Here is a tiny trained network, its code and every weight. The questions are about switching its units off for an input and a class, where a switched-off unit gives its printed mean instead of its output.

import numpy as np


def w(rows, s, z=0):
    codes = np.array(rows[::2]) - 128.0
    scale = np.full(codes.shape[1], s)
    scale[-1] = z or s
    return codes * scale


def norm(h):
    return h / np.sqrt((h * h).mean(-1, keepdims=True) + 1e-5)


def f(y):
    return np.maximum(y, 0)


def log_softmax(a):
    a = a - a.max(-1, keepdims=True)
    return a - np.log(np.exp(a).sum(-1, keepdims=True))


def net(x, mask):
    res = np.array(x, float).reshape(1, 7) / 4 @ E
    u = 0
    for l in range(4):
        y = f(norm(res) @ A[l][:, :-1].T + A[l][:, -1])
        res = res + np.where(mask[u : u + 5], y, B[l][:, -1]) @ B[l][:, :-1]
        u += 5
    return log_softmax(norm(res)[-1] @ U[:, :-1].T + U[:, -1])


A, B = {}, {}
E = w([
[191,112,206,234,139,82,81],'x0',
[147,207,197,127,121,191,151],'x1',
[165,165,66,165,153,118,136],'x2',
[166,189,127,191,237,136,65],'x3',
[151,97,114,171,167,31,179],'x4',
[58,167,109,125,106,67,12],'x5',
[166,188,65,108,37,119,93],'x6',
],0.011)
A[0] = w([
[155,178,70,132,120,154,25,68],'L0N1',
[149,164,244,147,62,121,106,100],'L0N2',
[86,7,114,102,108,103,59,40],'L0N3',
[176,15,117,172,119,103,164,34],'L0N4',
[147,72,192,142,142,135,120,3],'L0N5',
],0.019,0.0046)
B[0] = w([
[213,156,125,130,80,114,129,247],'L0N1',
[183,148,194,82,94,154,74,232],'L0N2',
[5,100,148,90,153,179,88,242],'L0N3',
[239,145,93,189,111,91,168,254],'L0N4',
[178,144,187,133,110,141,134,186],'L0N5',
],0.016,0.0085)
A[1] = w([
[121,130,108,75,79,191,171,79],'L1N1',
[77,157,185,189,218,110,104,3],'L1N2',
[117,252,50,122,119,152,49,133],'L1N3',
[136,166,82,29,88,195,180,111],'L1N4',
[142,141,141,151,171,225,164,150],'L1N5',
],0.024,0.0048)
B[1] = w([
[106,79,77,62,97,146,139,211],'L1N1',
[65,3,183,42,65,128,121,155],'L1N2',
[231,225,189,195,102,48,74,226],'L1N3',
[96,33,114,117,96,137,205,252],'L1N4',
[109,122,169,38,144,148,81,188],'L1N5',
],0.019,0.016)
A[2] = w([
[191,160,191,157,87,254,134,150],'L2N1',
[142,100,179,154,26,171,101,193],'L2N2',
[61,237,68,132,115,76,35,165],'L2N3',
[160,96,191,154,253,229,165,2],'L2N4',
[148,152,92,213,176,191,96,23],'L2N5',
],0.021,0.0018)
B[2] = w([
[103,192,137,170,145,99,88,226],'L2N1',
[145,78,130,97,252,112,106,250],'L2N2',
[152,139,179,49,205,156,114,160],'L2N3',
[160,179,155,41,85,171,66,163],'L2N4',
[159,132,86,113,186,101,199,140],'L2N5',
],0.018,0.017)
A[3] = w([
[5,132,124,118,29,189,119,92],'L3N1',
[114,155,153,173,88,241,137,6],'L3N2',
[11,150,124,166,125,120,69,43],'L3N3',
[87,219,119,179,108,119,79,77],'L3N4',
[33,182,92,158,113,104,112,94],'L3N5',
],0.024,0.0025)
B[3] = w([
[26,130,157,125,145,197,110,254],'L3N1',
[122,42,91,165,153,147,106,129],'L3N2',
[189,18,91,54,109,123,217,159],'L3N3',
[73,54,166,176,174,203,77,197],'L3N4',
[234,122,117,2,73,125,150,135],'L3N5',
],0.017,0.0087)
U = w([
[129,133,21,225,94,82,169,5],'0',
[27,54,99,72,103,189,104,163],'1',
[156,176,176,158,162,118,10,180],'2',
],0.012,0.0026)

Each question gives the input, the list of numbers given to net, and the class t.
The units are the neurons (one row each of A and B). Each row of codes is followed by its name. A weight is (code - 128) times the scale printed after its matrix; where a second scale follows, it is the last column's (A, B and U).
mask holds one flag per neuron, layer by layer. A switched-off neuron (its flag False) gives its mean, the last column of its row in B, instead of its output. The means were averaged over made-up inputs and are rounded, as every weight is.
A unit's drop is (log p(t) with every unit on - log p(t) with that unit switched off) / (log p(t) with every unit on - log p(t) with every unit switched off).
The circuit of an input: a set's keep is (log p(t) with only the set's units on - log p(t) with every unit switched off) / (log p(t) with every unit on - log p(t) with every unit switched off). Starting from the 12 units with the biggest drops (on a tie, the unit counted first), units are removed one at a time, each time the one whose removal leaves the highest keep (on an exact tie, the one counted first), for as long as the keep stays at least 0.8.
units of the circuit, in order: the units of the circuit, biggest drop first
most important unit: the unit with the biggest drop
k most important neurons: the k neurons with the biggest drops, biggest first
k most important neurons of layer l: the k neurons of layer l with the biggest drops, biggest first
drop of u: that unit's drop, to one decimal
input [1,-3,-6,-7,6,-3,-5], class 2: units of the circuit, in order : [L1N4]
input [-1,-4,6,0,0,-6,-2], class 0: units of the circuit, in order : [L0N4; L0N2]
input [-7,7,-8,-4,-7,7,7], class 2: 3 most important neurons : [L1N3; L2N2; L0N3]
input [-3,2,4,7,-5,-5,-7], class 1: 2 most important neurons of layer 0 : [L0N4; L0N1]
input [5,-1,-4,5,7,-7,4], class 0: 3 most important neurons : [L0N4; L0N3; L2N5]
input [6,-2,-6,4,8,6,-5], class 1: 2 most important neurons : [L1N2; L1N3]
input [-6,-3,1,3,8,-1,7], class 0: 2 most important neurons : [L2N1; L1N5]
input [-3,2,-3,3,4,1,0], class 1: 3 most important neurons : [L0N1; L0N4; L1N2]
input [-5,6,8,4,6,-5,-3], class 1: 3 most important neurons : [L0N4; L1N3; L0N1]
input [-4,5,3,4,4,-1,-3], class 1: 3 most important neurons : [L0N1; L1N2; L0N4]
input [3,-4,-5,-5,-3,-5,-3], class 2: 4 most important neurons : [L0N4; L1N4; L0N5; L2N1]
input [-6,0,2,8,4,-7,-2], class 1: 3 most important neurons : [L1N3; L0N4; L0N1]
input [5,-7,5,2,2,-5,8], class 0: 2 most important neurons of layer 0 : [L0N4; L0N2]
input [0,-2,-1,2,8,6,0], class 1: most important unit : L1N2
input [-7,-8,6,-2,1,-4,8], class 0: 3 most important neurons of layer 1 : [L1N3; L1N5; L1N2]
input [-8,-8,3,6,5,-4,6], class 0: drop of L2N2 : 0.1
input [6,-5,3,-4,0,7,-6], class 1: drop of L0N3 : 0.4
input [5,-7,1,5,8,-6,-3], class 0: drop of L3N3 : 0.0
